data = [[52, 47, 76, 76, 62, 51, 51, 57, 64, 64], [66, 44, 41, 41, 65, 55, 48, 65, 71, 70], [65, 54, 41, 41, 63, 67, 55, 61, 64, 66], [86, 87, 46, 46, 37, 54, 79, 61, 36, 35], [41, 64, 57, 57, 42, 59, 61, 47, 40, 38], [44, 80, 64, 65, 64, 56, 71, 57, 67, 66], [36, 73, 22, 25, 53, 68, 67, 49, 56, 54], [77, 74, 38, 38, 49, 58, 69, 63, 49, 48], [66, 44, 89, 88, 57, 53, 51, 60, 57, 57]]
The fifth entry in reading order? 62
The entry just left of 35? 36
The 2nd smallest entry is 25
The first entry in reading order? 52
The third smallest entry -> 35
The smallest entry? 22
The second entry in reading order? 47
The entry just left of the largest entry? 44
The third largest entry? 87

Read these off the array that follows.
1) What is the last entry, reading row by row?
2) What is the 2nd entry on the main diagonal?
3) What is the 1st entry, reading row by row?
4) What is the largest entry in the first column?
5) What is the entry directly above 39?
6) What is the 2nd entry in reading order?
7) What is the last entry in the row that holds the smallest entry?
8) What is the bottom-left entry?
[[49 56 65 74]
 [44 64 62 38]
 [53 72 39 30]
 [63 56 69 45]
 [55 55 78 62]
 [55 70 36 52]
 [44 47 59 48]
 [52 52 71 23]
 [68 65 56 41]
 [49 66 59 36]
 [50 64 71 38]
 [58 48 64 78]]
1) 78
2) 64
3) 49
4) 68
5) 62
6) 56
7) 23
8) 58

Read these off the array that follows.
1) Give the smallest entry in the last column.
2) Give the entry just right of 7052.
3) Give the entry in the bottom-right corner.
4) Give the bottom entry of the column that holds the smallest entry.
5) Give the first entry, reading row by row.
6) Give the second entry on the diagonal from the top-right corner.
7) Give the third entry in reading order.
8) Give the median of all entries.
array([[6970, 4773, 6727, 4153, 2935, 5685, 8117],
       [7831, 3431, 3911, 5312, 5104, 7960, 5648],
       [4522, 5062, 4345, 5102, 4914, 7648, 7536],
       [8489, 5136, 3791, 6693, 6919, 5902, 8243],
       [6132, 2768, 4850, 6338, 7159, 5135, 3534],
       [4523, 6179, 7369, 6604, 6296, 4232, 5794],
       [7045, 3769, 3270, 7762, 7497, 7490, 4342],
       [6940, 5430, 6128, 6892, 6893, 8423, 5685],
       [5333, 6158, 7052, 7089, 5950, 4858, 8841],
       [7135, 6621, 6218, 3421, 2088, 6019, 5723],
       [6343, 4091, 7219, 4897, 4909, 3001, 7905]])
1) 3534
2) 7089
3) 7905
4) 4909
5) 6970
6) 7960
7) 6727
8) 5950

Read these off the grid that follows.
1) What is the entry just left of 8.95?
2) What is the entry just left of 2.18?
3) What is the 2nd largest entry?
4) What is the third entry in reading order?
5) What is the entry just right of 6.29?
6) What is the entry just right of 0.07?
7) What is the second entry in reading order?
[[  4.99 -16.15 -10.88   4.31  -1.56   3.66   2.15  -5.57  -6.81  18.93
   -1.33  -9.18 -15.68]
 [ 10.20  -1.12 -15.31   1.16   8.95   3.88  -0.47  -0.03  -7.09  21.70
   11.52  -5.31  -5.58]
 [  0.92  -9.86  -7.95   8.18   3.47   6.55   0.50  -4.05 -11.49  14.29
    2.98   0.18 -15.91]
 [  4.80 -12.65  -6.40   1.34   2.47   4.21   3.78  -3.19  -5.77  20.50
   -5.02  -2.28 -13.57]
 [ 13.85  -7.56 -12.61   5.21   6.55   3.24  -8.64  -4.45  -4.68  18.93
    6.35  -9.14 -12.26]
 [  5.05  -5.75  -4.55  -0.17   6.26   1.27   7.74  -5.71  -9.77   7.70
  -13.51  -1.04  -8.71]
 [ -0.46 -10.08  -8.92   6.29   5.08   2.73   1.53  -3.41  -9.31  10.59
   -1.63  -3.35 -17.27]
 [  1.36  -8.46  -9.91   2.17  -1.39   4.55   4.43  -2.84  -2.77  19.30
    2.95  -7.11 -11.88]
 [ 11.71  -9.72 -11.71  10.87   8.80   3.60 -12.37  -2.86  -6.10  15.32
    9.30 -13.83 -13.53]
 [ -2.84  -9.80  -5.24   0.84   4.83   2.18   0.07  -7.14 -10.81  13.22
   -4.25  -8.73 -16.73]]
1) 1.16
2) 4.83
3) 20.50
4) -10.88
5) 5.08
6) -7.14
7) -16.15

Questions about the matrix below. Rows and columns are numbered from 1.
1) Give the entry just left of 7.
2) Give the centre entry.
3) Give the top entry of the column that holds the largest entry.
4) Give the entry in row 1 and column 3.
5) Give the bottom-left entry.
6) Give the entry in row 1 and column 1.
7) Give the entry just left of the centre entry.
  3   13   30    2   -5   12  -25   -2  -29   27   43
 -7    6  -34  -22   14   -1   25   15   12   16    8
  0    5    2   10  -17    5  -26  -10   34    7   -7
1) 34
2) -1
3) 43
4) 30
5) 0
6) 3
7) 14
